Below is a small trained network, with its code and all its weights. Each question gives an input and a class and asks what happens when units are switched off, that is, made to give their printed mean instead of their output.

import numpy as np


def w(rows, s, z=0):
    codes = np.array(rows[::2]) - 128.0
    scale = np.full(codes.shape[1], s)
    scale[-1] = z or s
    return codes * scale


def norm(h):
    return h / np.sqrt((h * h).mean(-1, keepdims=True) + 1e-5)


def f(y):
    return np.maximum(y, 0)


def log_softmax(a):
    a = a - a.max(-1, keepdims=True)
    return a - np.log(np.exp(a).sum(-1, keepdims=True))


def net(x, mask):
    res = np.array(x, float).reshape(1, 6) / 4 @ E
    u = 0
    for l in range(3):
        y = f(norm(res) @ A[l][:, :-1].T + A[l][:, -1])
        res = res + np.where(mask[u : u + 11], y, B[l][:, -1]) @ B[l][:, :-1]
        u += 11
    return log_softmax(norm(res)[-1] @ U[:, :-1].T + U[:, -1])


A, B = {}, {}
E = w([
[208,109,144,187,135,130],'x0',
[128,130,128,129,128,128],'x1',
[184,34,186,5,122,100],'x2',
[183,213,61,85,61,69],'x3',
[129,127,131,127,129,127],'x4',
[143,164,150,111,177,150],'x5',
],0.0013)
A[0] = w([
[151,186,162,100,167,159,2],'0.n1',
[153,103,150,170,182,187,72],'0.n2',
[231,163,187,168,90,82,115],'0.n3',
[137,223,100,97,50,5,254],'0.n4',
[65,171,140,163,136,87,229],'0.n5',
[81,181,105,58,97,141,163],'0.n6',
[82,186,127,161,189,118,236],'0.n7',
[154,103,155,201,93,92,124],'0.n8',
[76,67,89,158,36,139,178],'0.n9',
[64,117,140,43,138,116,88],'0.n10',
[120,53,86,176,47,32,33],'0.n11',
],0.0023,0.00084)
B[0] = w([
[92,254,232,125,214,152,137],'0.n1',
[78,68,134,112,133,149,174],'0.n2',
[80,74,84,102,235,184,186],'0.n3',
[117,97,153,160,152,210,254],'0.n4',
[214,23,160,91,111,97,192],'0.n5',
[124,65,137,160,249,171,182],'0.n6',
[149,68,175,93,136,97,203],'0.n7',
[233,118,139,100,246,130,165],'0.n8',
[168,210,241,58,202,191,179],'0.n9',
[150,107,65,215,125,105,174],'0.n10',
[152,222,243,195,82,227,165],'0.n11',
],0.0021,0.0022)
A[1] = w([
[181,117,141,165,135,144,250],'1.n1',
[103,106,135,163,115,146,86],'1.n2',
[96,139,141,192,140,171,108],'1.n3',
[121,61,125,123,164,129,171],'1.n4',
[140,191,199,125,147,102,101],'1.n5',
[118,102,167,150,54,134,181],'1.n6',
[119,127,91,180,162,125,236],'1.n7',
[132,77,155,145,157,162,231],'1.n8',
[194,195,33,80,107,117,157],'1.n9',
[170,181,119,110,109,131,249],'1.n10',
[3,137,101,72,112,139,254],'1.n11',
],0.0039,0.00046)
B[1] = w([
[116,130,84,77,185,122,210],'1.n1',
[107,125,145,156,91,127,160],'1.n2',
[124,132,124,80,74,70,207],'1.n3',
[129,168,112,105,119,157,222],'1.n4',
[118,154,161,133,91,173,148],'1.n5',
[143,209,171,147,126,169,148],'1.n6',
[144,137,135,59,124,100,182],'1.n7',
[129,144,60,115,55,144,254],'1.n8',
[54,63,141,187,84,175,179],'1.n9',
[69,82,164,158,135,180,165],'1.n10',
[253,115,97,168,190,134,175],'1.n11',
],0.0034,0.003)
A[2] = w([
[137,163,114,162,124,139,77],'2.n1',
[149,174,162,111,81,156,187],'2.n2',
[96,155,128,188,205,163,219],'2.n3',
[160,101,218,66,89,55,56],'2.n4',
[97,172,187,83,183,166,104],'2.n5',
[83,185,116,195,158,24,218],'2.n6',
[76,220,45,217,114,86,147],'2.n7',
[179,34,220,71,174,130,254],'2.n8',
[174,163,252,196,77,126,211],'2.n9',
[146,61,229,71,202,78,126],'2.n10',
[130,130,141,100,219,104,65],'2.n11',
],0.0027,0.00076)
B[2] = w([
[161,61,141,129,186,120,141],'2.n1',
[130,209,159,77,205,131,176],'2.n2',
[178,98,113,115,59,36,174],'2.n3',
[56,155,174,100,172,28,154],'2.n4',
[158,156,237,147,64,148,167],'2.n5',
[81,29,95,81,21,31,140],'2.n6',
[140,94,233,5,148,55,167],'2.n7',
[92,207,100,206,122,57,253],'2.n8',
[117,213,183,79,234,143,146],'2.n9',
[97,153,76,160,39,60,177],'2.n10',
[180,96,144,235,127,151,144],'2.n11',
],0.002,0.0026)
U = w([
[105,101,153,66,84,1,142],'0',
[48,57,137,205,81,186,139],'1',
[200,113,65,164,193,124,149],'2',
[134,156,131,94,123,149,158],'3',
[135,211,223,149,146,145,112],'4',
[126,150,112,99,119,142,133],'5',
[71,171,116,203,193,82,2],'6',
],0.0075,0.0059)

Each question gives the input, the list of numbers given to net, and the class t.
The units are the neurons (one row each of A and B). Each row of codes is followed by its name. A weight is (code - 128) times the scale printed after its matrix; where a second scale follows, it is the last column's (A, B and U).
mask holds one flag per neuron, layer by layer. A switched-off neuron (its flag False) gives its mean, the last column of its row in B, instead of its output. The means were averaged over made-up inputs and are rounded, as every weight is.
A unit's drop is (log p(t) with every unit on - log p(t) with that unit switched off) / (log p(t) with every unit on - log p(t) with every unit switched off).
The circuit of an input: a set's keep is (log p(t) with only the set's units on - log p(t) with every unit switched off) / (log p(t) with every unit on - log p(t) with every unit switched off). Starting from the 12 units with the biggest drops (on a tie, the unit counted first), units are removed one at a time, each time the one whose removal leaves the highest keep (on an exact tie, the one counted first), for as long as the keep stays at least 0.8.
circuit, biggest first: the units of the circuit, biggest drop first
unit that matters most: the unit with the biggest drop
top k neurons in layer l: the k neurons of layer l with the biggest drops, biggest first
drop when u is switched off: that unit's drop, to one decimal
input [2,6,1,8,4,8], class 1: circuit, biggest first : (1.n9, 1.n10)
input [-6,6,-2,-2,-6,5], class 2: circuit, biggest first : (1.n11, 0.n9)
input [4,-8,-8,6,-3,7], class 0: unit that matters most : 2.n7
input [5,5,3,-1,5,-6], class 4: circuit, biggest first : (0.n11, 1.n6)
input [-6,-4,2,-3,1,-7], class 4: top 2 neurons in layer 1 : (1.n6, 1.n1)
input [4,0,-2,-5,6,-7], class 4: top 3 neurons in layer 0 : (0.n11, 0.n9, 0.n3)
input [-7,-3,-4,5,0,-5], class 2: top 2 neurons in layer 0 : (0.n6, 0.n4)
input [-7,8,-8,4,7,-7], class 0: top 2 neurons in layer 2 : (2.n7, 2.n6)
input [-6,-6,-8,8,6,4], class 0: top 2 neurons in layer 0 : (0.n6, 0.n9)
input [8,-8,-4,-6,3,-2], class 2: top 2 neurons in layer 0 : (0.n8, 0.n4)
input [7,0,-7,1,-2,2], class 0: top 2 neurons in layer 1 : (1.n11, 1.n3)
input [8,-8,-8,-1,0,7], class 0: top 3 neurons in layer 1 : (1.n3, 1.n11, 1.n4)
input [-8,2,6,3,-3,-6], class 2: top 3 neurons in layer 1 : (1.n11, 1.n3, 1.n7)
input [-4,-6,-4,4,-6,8], class 4: top neuron in layer 2 : (2.n5)
input [5,-7,5,-7,2,1], class 1: top 4 neurons in layer 2 : (2.n8, 2.n10, 2.n7, 2.n3)
input [-5,2,3,6,6,-5], class 1: top 2 neurons in layer 1 : (1.n9, 1.n10)
input [2,-1,-3,6,-3,-8], class 4: top 2 neurons in layer 1 : (1.n8, 1.n6)
input [6,6,-8,0,-2,0], class 0: drop when 2.n7 is switched off : 0.1
input [-8,-3,0,-3,2,-6], class 2: drop when 0.n4 is switched off : 0.1
input [4,8,-5,-6,-7,-2], class 3: drop when 0.n11 is switched off : -0.3
input [0,2,-8,1,7,-7], class 0: unit that matters most : 2.n6
